After every row comes roughly how far along a hidden order it lies, from 0 to 9.
In the rows, 100 means zero.
[103  94 136  97 102 107 160  67  96 114  99  80 124 139 175 129  93 132
 106 124  11]
6
[101 144  72 104  84  83 108  97  85 141  57  94 119 109 150 165 146  94
  61 110  70]
0
[ 83 100 115 103  73 107 155  70  87 107  79  53 109 117 150 125 113 165
 147 107  15]
7
[ 57 104 191  87  90 108 173  65  86 102  64  31 109  71 175  84 116 183
 153 110  71]
3
[134 136  77 100  71 141  79 121 126 117 135  91  79 123 114 124 128  70
  85 116 132]
7
[ 96 103  75  63  94 146 109 123 165 135  90  27 112 158 110 132 100  95
 130  91  82]
7
[126 101  88 110 120 121 108  99 105 105 155 123 133 144 139 132 101  79
  91 100  52]
8
[144  76  90  64  72  77 162  50  99 134  79  42  93 139 132 103 107 163
 169 117  42]
6
[109 104 101  68  81 122 133 101 128 140 101  42  97 129 107 122 103 108
 131 109  74]
7
[104 100 114  56  91 162 122 118 145 146 129  31  93 131  98 113  76  97
 152 111  93]
9
[111 109  96 100 136 115  87  97 122  91 131 124 125 106 138 108  84  71
  72 102 104]
5
[151 121  42 120  88 128  92 104 119 104 125  82 101 151 174 140 123  85
 116  98  24]
8
[134  85  70  76 116 117 138  60 113 110  79  97 100 138 122 115 105 130
 140  96  48]
5
[123 129  58  82  91 179  86 129 159 116 125  73  88 149 115 134 113  71
 110 102 105]
8
[115 126 136  96 103 126 135  80  99 104  92  74  85  69 200  93  98 114
 121 139  62]
3
[ 74  85 137  87 101  96 125  67 110  95  83 115 100  63 147  85  64 135
  84 132  64]
2
[ 63  68  85 110  69  66 114  68 111  89  72 102  95  99  95 104  86 166
  98  99  39]
6
[ 89 126 157 101 119 152 120 100 102 101  85 117  94 131 117 123 124  99
  93 110  80]
5
[124 118 150 121  87  95 131  85  81  98 101  33  82 104 188  98 149 109
 150 107  47]
7
[137 107 117 105 113 112 128  84  98 102 116  87 113 133 172 123 104  86
  96 125  39]
7
[ 66  89 148  84 116  96 127  71 119  95  89 109 115  64 159  82  66 125
  68 129 112]
1
[ 56  71 181 113  80  41 132  71 112  69  74  53 116  94 140  69 134 153
 104  90 107]
4
[ 92 122 170  92  72 126 111 111 107 104 132  63  72 106  84 101 124 103
 112 127 130]
8
[137 101 108  75  85  97  94  87  96 128 139  96  78  90  69  92  96  96
 122 124 133]
7
[ 86 107 116  89 103 119 130  94 111 120  66  87 109 127 122 130 117 101
 105  98  74]
4
[100 133 155  89 104 150 121 114 106 114 114  88  91 120 106 126 115  91
  94 127  93]
7
[103 106 106 100 128 129 109  96  94 106 130 118 119  94 125 116  86  88
 104 102  82]
7

Next part:
[106 152 119 105  73  89  92 115  96  64 133 121 100  81 109 107 117  99
 139  98  99  70  91 115 124 107 107 106 103 102  99  70 116 111  99  78
 115  91  91 120 141 105  78 108 101 108]
3
[120  61 110 108 131  94 112 140  95 117  95 104  82  66 100 116 110 101
 109 106  84  94 120 104  99 116  83  96  95 109 110  57 113  85  81  77
  96  78 109 120 118  92  92 100  71  90]
5
[ 81  93 116  94  76 105  72  86 121 170 104  56 113 147 106  92  80  97
  87  92 105 122 109 100  95 126 121  92 113 109 121 166  82 133 115 124
  90 116  75  81  54 107 132  80 100  93]
5
[105 108 118 105  64  98 100 115  98 108  99  98  97  58 107 107 102  96
 127  89 114  86 100 115 116 119 113 100 102 117 107  79 100 118  95  93
 125  94  98 114 102 101  94  96 101  97]
3
[107 105 105 100 126  93 101 121  84  88  82 128 103  54 109 105 127  95
 118 105  84  82 103 110 111 119  84 105  98  90  94  41 119  70  89  88
  99  78 120 114 119 100  86 113 106 103]
4
[103  54  90  90 118 119 109 128 101 138  14  75 102 107 104 103 106  99
  85  87  77 125 126  99  89 125  90  97  98 119 100  86  93  78  95 113
  93  91 105  88  43  91 136  88 121  93]
5
[103  86 117 100  92 101  96 120 104 143  70  79 101 121 106 103  97  94
 110  88  92 107 113 106 102 134 110  94 105 130 114 112  96 111 103 110
 114  98  95  96  77  99 118  84 100  92]
4
[ 87  79  94  96 163 100 102 110  90 166  22 106 119 102 120 100 134  80
  64 100  69 122 124 113  85 143  91 101 103  85 110 132  85  89 103 138
  70 103 103  72  32  94 123  91 123  85]
9
[ 98  96 109  70 102 117 122  85  93 136  30  94 120 119 118 100 111  85
  57  87  74 109 122 122  95 140  88  96  94  91  96 114 104 115 107 134
  84 103 104  79  31 103 162  93 155  93]
4
[118  51  97 108  79 121 147  77  98  66  50  99  73  63  85 114 100 119
  97  86  91  81 125 101 103  90  77  89  80 117  80  15 132  66  69  75
 119  72 112 128 115  93 118 110 122 106]
0
[121  51 106 109  85 112 128 112  93  84  94 109  81  70  96 110  95 115
 112  96  91  80 118 108 111  91  85  95  84 109  94  25 126 102  72  72
 111  80 111 129 126  93 102 112  97 101]
2
[117  58  95 104  85 125 144  84  92  68  38 108  86  66  88 103 111 114
 103  80  94  81 115 106 113  90  82  91  83 106  78  13 131  62  73  71
 109  76 123 122 111  97 106 114 124 109]
0
[112  99 114 113  86  94  93 133  97  90 164 117  86  73 105  98  90 106
 142 110 101  76  96 114 113  91 100 104 103 105 106  42 114 140 113  81
 110  89  79 132 142  90  76 105  52 101]
3
[106  35 102  91 149 102 134 131  85 121  24 103  95  61 106 103 121  88
  80  99  73 116 135 116  82 121  72  97  90 110  89  60 107  55  98 113
  83  82 108 102  58  86 124  98 117  91]
5
[112  88 117 113 142  62  75 163  96 147 129 104  88  65 107 103 112  92
 139 119  92 102 111 107 101 134  96 101 116  96 120 111  93  96 105  82
  93  85  90 115 132  94  61  92  53  90]
8
[135  89  90 110 158  73 116 177  80  74  91 132  82  55 100 113 142  95
 127 112  74  91 113 111 104 108  78 109  87  95  91  36 112  51  93  77
  81  71 122 114 143  88  71 109  95 102]
6
[ 96  77 110  90  51 134 136  68 109 101  52  71 100 125 100 118  90 104
  74  78  98 106 117 101 103 121 102  86  85 136  99  80 111 111  93 118
 121  82 118  96  70 104 134  97 141  97]
0
